Here is a tiny trained network, its code and every weight. The questions are about switching its units off for an input and a class, where a switched-off unit gives its printed mean instead of its output.

import numpy as np


def w(rows, s, z=0):
    codes = np.array(rows[::2]) - 128.0
    scale = np.full(codes.shape[1], s)
    scale[-1] = z or s
    return codes * scale


def norm(h):
    return h / np.sqrt((h * h).mean(-1, keepdims=True) + 1e-5)


def f(y):
    return np.maximum(y, 0)


def log_softmax(a):
    a = a - a.max(-1, keepdims=True)
    return a - np.log(np.exp(a).sum(-1, keepdims=True))


def net(x, mask):
    res = np.array(x, float).reshape(1, 2) / 4 @ E
    u = 0
    for l in range(2):
        y = f(norm(res) @ A[l][:, :-1].T + A[l][:, -1])
        res = res + np.where(mask[u : u + 6], y, B[l][:, -1]) @ B[l][:, :-1]
        u += 6
    return log_softmax(norm(res)[-1] @ U[:, :-1].T + U[:, -1])


A, B = {}, {}
E = w([
[108,254,98,192,124,198,164,86,187,102,99],'x0',
[57,83,59,110,176,148,173,114,191,70,79],'x1',
],0.0081)
A[0] = w([
[103,94,147,19,115,57,199,154,124,68,107,11],'L0N1',
[120,38,50,1,182,90,113,105,96,130,95,48],'L0N2',
[72,69,183,2,199,123,173,106,137,129,22,9],'L0N3',
[186,61,186,59,100,159,34,123,32,154,194,101],'L0N4',
[166,126,163,155,125,82,40,119,160,199,165,213],'L0N5',
[178,206,186,178,93,159,149,131,110,143,171,169],'L0N6',
],0.0064,0.0012)
B[0] = w([
[166,117,143,145,194,137,123,97,170,97,124,185],'L0N1',
[107,129,92,150,186,102,62,148,65,77,141,222],'L0N2',
[144,168,196,71,66,60,59,55,75,93,158,200],'L0N3',
[84,137,85,70,76,216,182,150,254,180,24,255],'L0N4',
[143,193,191,74,132,44,110,129,28,187,167,202],'L0N5',
[113,114,99,124,115,146,176,103,91,33,135,222],'L0N6',
],0.0085,0.0094)
A[1] = w([
[134,168,141,184,85,161,195,69,170,152,68,77],'L1N1',
[182,55,116,73,114,144,136,193,183,254,148,146],'L1N2',
[136,157,100,229,144,168,107,66,105,65,195,38],'L1N3',
[116,54,112,133,197,103,66,139,161,59,181,7],'L1N4',
[194,12,102,127,253,57,111,28,152,92,154,90],'L1N5',
[142,78,73,184,156,166,63,150,147,21,58,225],'L1N6',
],0.0085,0.0012)
B[1] = w([
[110,96,139,131,151,121,154,189,135,128,181,245],'L1N1',
[140,117,90,211,172,120,62,77,138,132,97,223],'L1N2',
[142,97,136,123,161,81,73,124,118,150,85,254],'L1N3',
[170,107,105,142,8,102,132,69,183,71,143,213],'L1N4',
[157,141,101,110,93,159,176,85,109,74,155,234],'L1N5',
[101,127,132,131,110,182,158,113,186,167,158,246],'L1N6',
],0.014,0.0075)
U = w([
[185,123,187,155,183,30,126,129,25,65,143,131],'0',
[114,184,144,81,63,200,216,188,75,141,165,133],'1',
[62,74,147,184,206,156,168,180,181,117,166,141],'2',
[143,99,101,109,17,142,130,27,174,42,148,153],'3',
[119,148,86,132,107,127,15,95,149,201,5,151],'4',
[211,139,109,139,146,191,101,148,117,115,142,24],'5',
[231,124,87,132,139,168,110,178,122,113,139,18],'6',
[200,122,127,156,122,181,107,150,116,115,129,4],'7',
],0.016,0.012)

Each question gives the input, the list of numbers given to net, and the class t.
The units are the neurons (one row each of A and B). Each row of codes is followed by its name. A weight is (code - 128) times the scale printed after its matrix; where a second scale follows, it is the last column's (A, B and U).
mask holds one flag per neuron, layer by layer. A switched-off neuron (its flag False) gives its mean, the last column of its row in B, instead of its output. The means were averaged over made-up inputs and are rounded, as every weight is.
A unit's drop is (log p(t) with every unit on - log p(t) with that unit switched off) / (log p(t) with every unit on - log p(t) with every unit switched off).
The circuit of an input: a set's keep is (log p(t) with only the set's units on - log p(t) with every unit switched off) / (log p(t) with every unit on - log p(t) with every unit switched off). Starting from all 12 units, units are removed one at a time, each time the one whose removal leaves the highest keep (on an exact tie, the one counted first), for as long as the keep stays at least 0.8.
circuit, biggest first: the units of the circuit, biggest drop first
top k neurons: the k neurons with the biggest drops, biggest first
k most important neurons of layer l: the k neurons of layer l with the biggest drops, biggest first
drop of u: that unit's drop, to one decimal
input [-7,0], class 4: most important neuron of layer 0	L0N4
input [4,-7], class 0: top 3 neurons	L0N4, L1N6, L0N6
input [-8,0], class 4: top 2 neurons	L0N4, L0N6
input [0,-2], class 1: 2 most important neurons of layer 0	L0N6, L0N5
input [2,-1], class 2: circuit, biggest first	L0N3, L1N4
input [0,-4], class 1: top 2 neurons	L0N6, L1N3
input [3,-5], class 0: top 3 neurons	L0N4, L0N6, L1N6
input [2,2], class 2: top 2 neurons	L0N2, L0N5
input [2,-4], class 1: top 2 neurons	L0N2, L1N2
input [8,-3], class 2: top 3 neurons	L0N5, L0N3, L1N1
input [4,-1], class 2: top 3 neurons	L0N5, L0N3, L0N2
input [8,-6], class 0: top 2 neurons	L0N4, L1N3
input [1,0], class 2: top 4 neurons	L0N5, L0N2, L0N3, L0N1
input [1,-1], class 0: circuit, biggest first	L0N4
input [5,-3], class 0: drop of L1N3	0.4
input [4,0], class 2: drop of L0N5	0.5
input [8,-1], class 2: drop of L0N5	0.2
